Below are the code and all the weights of a small trained network. Each question names an input and a target symbol and asks about switching units off, where a switched-off unit gives its printed mean instead of its output.

import numpy as np


def w(rows, s, z=0):
    codes = np.array(rows[::2]) - 128.0
    scale = np.full(codes.shape[1], s)
    scale[-1] = z or s
    return codes * scale


def norm(h):
    return h / np.sqrt((h * h).mean(-1, keepdims=True) + 1e-5)


def f(y):
    return np.maximum(y, 0)


def softmax(a):
    e = np.exp(a - a.max(-1, keepdims=True))
    return e / e.sum(-1, keepdims=True)


def log_softmax(a):
    a = a - a.max(-1, keepdims=True)
    return a - np.log(np.exp(a).sum(-1, keepdims=True))


def net(x, mask):
    ids = ['ΘΨαβδτ'.index(c) for c in x.split()]
    T = len(ids)
    res = E[ids] + P[:T]
    r = norm(res)
    for j in range(2):
        rows = slice(3 * j, 3 * j + 3)
        q, k, v = (r @ M[0][rows].T for M in (Q, K, V))
        z = softmax(np.where(np.tri(T) > 0, q @ k.T / 3**0.5, -1e9)) @ v
        o = O[0][rows]
        res = res + np.where(mask[j], z, o[:, -1]) @ o[:, :-1]
    y = f(norm(res) @ A[0][:, :-1].T + A[0][:, -1])
    res = res + np.where(mask[2:14], y, B[0][:, -1]) @ B[0][:, :-1]
    return log_softmax(norm(res)[-1] @ U[:, :-1].T + U[:, -1])


Q, K, V, O, A, B = {}, {}, {}, {}, {}, {}
E = w([
[178,127,191,188,135],'Θ',
[214,89,59,147,121],'Ψ',
[6,124,69,165,121],'α',
[113,11,107,136,109],'β',
[124,149,160,174,7],'δ',
[120,77,162,74,186],'τ',
],0.018)
P = w([
[95,177,105,29,225],'0',
[172,92,214,232,177],'1',
[126,112,88,77,209],'2',
[143,102,149,213,7],'3',
[137,107,90,76,172],'4',
[101,97,171,158,75],'5',
[94,100,90,85,150],'6',
[102,100,151,179,22],'7',
[88,115,83,61,126],'8',
],0.014)
Q[0] = w([
[140,157,64,65,140],'h1',
[71,95,151,154,103],'h1',
[133,74,164,92,65],'h1',
[121,90,29,75,150],'h2',
[108,43,152,211,194],'h2',
[120,255,174,168,183],'h2',
],0.033)
K[0] = w([
[206,144,62,146,153],'h1',
[68,81,123,118,128],'h1',
[89,69,113,151,52],'h1',
[50,88,94,77,50],'h2',
[79,112,160,98,251],'h2',
[232,202,54,96,185],'h2',
],0.029)
V[0] = w([
[153,16,12,142,107],'h1',
[60,68,155,170,92],'h1',
[217,137,194,93,83],'h1',
[77,90,55,226,85],'h2',
[72,11,120,178,139],'h2',
[222,75,3,165,133],'h2',
],0.014)
O[0] = w([
[178,198,104,40,71,235],'h1',
[190,89,102,161,78,177],'h1',
[116,173,87,170,138,117],'h1',
[47,93,128,79,138,122],'h2',
[61,175,254,136,166,246],'h2',
[82,145,129,79,37,81],'h2',
],0.013,0.014)
A[0] = w([
[151,168,120,251,74,57],'n1',
[52,125,85,77,131,50],'n2',
[155,37,143,94,80,135],'n3',
[150,78,37,154,106,89],'n4',
[117,150,134,146,1,63],'n5',
[142,151,44,86,126,73],'n6',
[155,161,161,197,45,117],'n7',
[119,63,35,177,41,160],'n8',
[43,103,65,152,144,113],'n9',
[194,128,88,239,69,3],'n10',
[124,154,114,142,219,77],'n11',
[118,90,172,211,127,125],'n12',
],0.023,0.0053)
B[0] = w([
[183,56,111,249,133,226],'n1',
[60,166,66,166,92,185],'n2',
[103,50,171,128,78,190],'n3',
[189,104,89,19,133,153],'n4',
[242,59,131,145,173,215],'n5',
[90,253,124,137,99,155],'n6',
[124,138,142,91,196,244],'n7',
[202,36,15,113,181,169],'n8',
[43,134,94,145,171,145],'n9',
[121,157,254,201,57,222],'n10',
[155,105,194,68,151,194],'n11',
[97,153,51,103,76,233],'n12',
],0.037,0.011)
U = w([
[174,183,65,112,44,204],'Θ',
[157,89,17,110,123,183],'Ψ',
[89,73,130,83,2,1],'α',
[114,113,159,75,199,181],'β',
[54,88,64,160,163,149],'δ',
[120,129,167,233,95,141],'τ',
],0.0078,0.0021)

Each question gives the input, a string of symbols that net reads in full, and the target symbol t.
The units are the heads (3 rows each of Q, K, V and O) and the neurons (one row each of A and B). Each row of codes is followed by its name. A weight is (code - 128) times the scale printed after its matrix; where a second scale follows, it is the last column's (O, A, B and U).
mask holds one flag per unit, heads first, then neurons. A switched-off unit (its flag False) gives its mean, the last column of its rows in O or B, instead of its output. The means were averaged over made-up inputs and are rounded, as every weight is.
A unit's drop is (log p(t) with every unit on - log p(t) with that unit switched off) / (log p(t) with every unit on - log p(t) with every unit switched off).
The circuit of an input: a set's keep is (log p(t) with only the set's units on - log p(t) with every unit switched off) / (log p(t) with every unit on - log p(t) with every unit switched off). Starting from the 12 units with the biggest drops (on a tie, the unit counted first), units are removed one at a time, each time the one whose removal leaves the highest keep (on an exact tie, the one counted first), for as long as the keep stays at least 0.8.
units of the circuit, in order: the units of the circuit, biggest drop first
unit that matters most: the unit with the biggest drop
top k neurons: the k neurons with the biggest drops, biggest first
drop of u: that unit's drop, to one decimal
input α δ τ τ τ β τ β, target β: units of the circuit, in order : [h2, n1]
input τ α β α, target α: top 3 neurons : [n1, n3, n8]
input τ β β, target α: units of the circuit, in order : [n1, n7]
input τ α β Ψ β τ, target Ψ: unit that matters most : n10
input τ α α Ψ τ α δ τ, target α: units of the circuit, in order : [h1, n12, n1]
input Θ α β τ, target α: top 2 neurons : [n1, n7]
input τ Θ Ψ δ τ Ψ τ α, target Ψ: top 3 neurons : [n8, n5, n12]
input τ Ψ Θ α δ Ψ, target α: units of the circuit, in order : [h2, n1]
input τ τ δ, target Ψ: units of the circuit, in order : [h2, n8]
input α Θ τ Ψ τ, target Θ: units of the circuit, in order : [h1, n6]
input Ψ τ τ τ Ψ, target β: top 2 neurons : [n12, n10]
input τ Ψ τ τ, target Ψ: units of the circuit, in order : [h1, h2, n10]
input β τ τ α τ, target δ: units of the circuit, in order : [h2, n2]
input Θ τ τ Ψ Θ β Ψ α, target β: units of the circuit, in order : [n7]
input τ Ψ τ τ Ψ Ψ β Θ, target Ψ: top 2 neurons : [n8, n5]
input β Ψ τ α τ, target δ: top 2 neurons : [n2, n10]
input Ψ τ τ τ τ τ τ τ τ, target β: top 2 neurons : [n10, n12]
input Ψ τ α Ψ β α Ψ α, target α: top 2 neurons : [n3, n1]
input α β δ τ, target β: top 2 neurons : [n1, n7]
input τ τ Ψ Θ τ, target Θ: unit that matters most : h2
input Ψ α Ψ Ψ, target α: drop of h1 : 0.1
input τ Θ Θ α β α α, target δ: drop of n9 : 0.1
input Ψ τ τ Θ Ψ Ψ Ψ, target Θ: drop of n12 : 0.0
